Here is a tiny trained network, its code and every weight. The questions are about switching its units off for an input and a class, where a switched-off unit gives its printed mean instead of its output.

import numpy as np


def w(rows, s, z=0):
    codes = np.array(rows[::2]) - 128.0
    scale = np.full(codes.shape[1], s)
    scale[-1] = z or s
    return codes * scale


def norm(h):
    return h / np.sqrt((h * h).mean(-1, keepdims=True) + 1e-5)


def f(y):
    return np.maximum(y, 0)


def log_softmax(a):
    a = a - a.max(-1, keepdims=True)
    return a - np.log(np.exp(a).sum(-1, keepdims=True))


def net(x, mask):
    res = np.array(x, float).reshape(1, 8) / 4 @ E
    u = 0
    for l in range(2):
        y = f(norm(res) @ A[l][:, :-1].T + A[l][:, -1])
        res = res + np.where(mask[u : u + 11], y, B[l][:, -1]) @ B[l][:, :-1]
        u += 11
    return log_softmax(norm(res)[-1] @ U[:, :-1].T + U[:, -1])


A, B = {}, {}
E = w([
[126,25,158,181,232,97,11],'x0',
[132,239,106,129,187,162,62],'x1',
[121,147,167,138,160,138,150],'x2',
[140,120,128,105,115,126,108],'x3',
[156,152,172,196,108,128,127],'x4',
[86,102,49,153,72,103,110],'x5',
[180,159,177,176,152,155,145],'x6',
[97,76,159,102,76,254,79],'x7',
],0.0074)
A[0] = w([
[119,159,139,90,54,165,201,48],'0.n0',
[126,215,123,120,167,95,80,51],'0.n1',
[85,141,113,106,125,156,126,63],'0.n2',
[108,77,173,130,171,143,150,179],'0.n3',
[154,148,59,127,92,122,128,121],'0.n4',
[196,64,134,123,132,7,211,170],'0.n5',
[146,247,103,80,74,121,191,249],'0.n6',
[112,87,153,105,72,163,171,134],'0.n7',
[121,139,114,131,169,40,90,191],'0.n8',
[159,181,117,157,160,55,143,206],'0.n9',
[106,146,136,111,110,211,76,131],'0.n10',
],0.012,0.0019)
B[0] = w([
[205,173,70,120,162,113,207,207],'0.n0',
[167,170,100,157,111,104,178,186],'0.n1',
[153,174,166,183,118,133,124,151],'0.n2',
[133,76,65,162,40,130,84,167],'0.n3',
[116,152,214,96,195,113,178,168],'0.n4',
[54,167,190,171,196,237,136,214],'0.n5',
[9,100,152,94,35,107,54,254],'0.n6',
[185,103,126,157,150,128,156,184],'0.n7',
[233,165,97,174,114,141,117,197],'0.n8',
[147,127,89,44,114,117,105,203],'0.n9',
[129,138,198,169,166,173,163,182],'0.n10',
],0.012,0.011)
A[1] = w([
[58,218,136,96,125,162,161,145],'1.n0',
[120,103,143,178,216,159,46,118],'1.n1',
[245,87,103,116,85,79,229,51],'1.n2',
[124,186,159,72,92,17,92,62],'1.n3',
[84,116,177,133,63,204,171,219],'1.n4',
[173,19,107,176,150,85,96,4],'1.n5',
[153,82,143,175,195,164,129,178],'1.n6',
[141,101,139,179,162,156,125,116],'1.n7',
[113,155,129,89,85,47,92,120],'1.n8',
[161,118,133,128,74,181,65,193],'1.n9',
[122,225,143,163,93,200,101,76],'1.n10',
],0.011,0.0019)
B[1] = w([
[160,1,233,192,94,150,104,255],'1.n0',
[203,185,44,100,85,124,53,212],'1.n1',
[207,160,55,146,113,84,94,183],'1.n2',
[120,182,66,155,212,187,83,196],'1.n3',
[234,120,130,112,156,37,199,255],'1.n4',
[123,97,225,90,144,145,235,174],'1.n5',
[31,169,145,93,104,98,77,208],'1.n6',
[80,144,105,124,131,150,81,188],'1.n7',
[136,136,90,164,215,202,87,180],'1.n8',
[34,150,148,158,171,127,225,183],'1.n9',
[45,50,64,65,119,99,127,243],'1.n10',
],0.0099,0.0096)
U = w([
[55,10,208,131,90,131,152,60],'0',
[47,124,92,131,129,153,21,255],'1',
[225,128,50,148,113,81,134,152],'2',
],0.011,0.00034)

Each question gives the input, the list of numbers given to net, and the class t.
The units are the neurons (one row each of A and B). Each row of codes is followed by its name. A weight is (code - 128) times the scale printed after its matrix; where a second scale follows, it is the last column's (A, B and U).
mask holds one flag per neuron, layer by layer. A switched-off neuron (its flag False) gives its mean, the last column of its row in B, instead of its output. The means were averaged over made-up inputs and are rounded, as every weight is.
A unit's drop is (log p(t) with every unit on - log p(t) with that unit switched off) / (log p(t) with every unit on - log p(t) with every unit switched off).
The circuit of an input: a set's keep is (log p(t) with only the set's units on - log p(t) with every unit switched off) / (log p(t) with every unit on - log p(t) with every unit switched off). Starting from the 12 units with the biggest drops (on a tie, the unit counted first), units are removed one at a time, each time the one whose removal leaves the highest keep (on an exact tie, the one counted first), for as long as the keep stays at least 0.8.
units of the circuit, in order: the units of the circuit, biggest drop first
top k neurons: the k neurons with the biggest drops, biggest first
top k neurons in layer l: the k neurons of layer l with the biggest drops, biggest first
drop of u: that unit's drop, to one decimal
input [-1,1,2,-1,8,-3,6,-6], class 1: top neuron in layer 0 -> (0.n9)
input [1,-1,-6,6,-1,4,2,8], class 0: top 3 neurons -> (0.n0; 0.n5; 1.n6)
input [-8,2,3,8,-4,-4,-7,-6], class 1: top 3 neurons -> (0.n6; 1.n3; 1.n8)
input [-5,0,0,7,7,4,-8,3], class 2: top 2 neurons -> (0.n0; 0.n5)
input [-6,1,1,8,7,-3,-2,-8], class 1: top 2 neurons in layer 0 -> (0.n6; 0.n9)
input [8,-2,-7,-2,6,1,3,-6], class 1: top 2 neurons in layer 0 -> (0.n5; 0.n0)
input [0,-3,4,0,5,4,-5,7], class 2: top 2 neurons -> (0.n6; 1.n2)
input [-7,1,-8,3,-2,-3,-7,-1], class 1: top 4 neurons in layer 0 -> (0.n6; 0.n5; 0.n10; 0.n0)
input [-8,-1,-2,6,1,-3,-8,5], class 2: top 4 neurons -> (0.n0; 0.n5; 0.n7; 1.n2)
input [3,0,-8,-6,0,-7,-7,2], class 0: top 2 neurons -> (0.n5; 1.n5)
input [-2,4,-1,-6,4,8,8,1], class 0: top 2 neurons in layer 1 -> (1.n0; 1.n1)
input [-6,-5,1,0,8,5,0,3], class 2: top 2 neurons -> (0.n0; 1.n2)
input [-1,-3,0,-3,8,-8,2,5], class 2: top 2 neurons -> (0.n6; 1.n2)
input [-3,-8,-4,1,-3,5,-1,-8], class 0: units of the circuit, in order -> (0.n5)
input [1,-2,-5,-1,5,8,8,0], class 1: top 2 neurons in layer 0 -> (0.n6; 0.n1)
input [0,-8,0,8,-3,-8,1,7], class 2: top 2 neurons -> (1.n2; 0.n6)
input [-3,-1,-7,-2,4,0,0,7], class 2: top 2 neurons -> (0.n5; 0.n0)
input [-8,5,-8,6,-7,4,7,3], class 0: top 2 neurons -> (0.n6; 1.n0)
input [-2,5,-6,4,0,-4,8,-5], class 1: drop of 0.n6 -> 0.3
input [8,-5,-7,-8,-3,3,-2,-6], class 1: top neuron -> (0.n5)
input [-4,-2,-5,2,7,7,5,-4], class 0: drop of 0.n5 -> 0.4
input [-3,3,-7,8,-3,7,-4,7], class 0: drop of 0.n0 -> 0.0
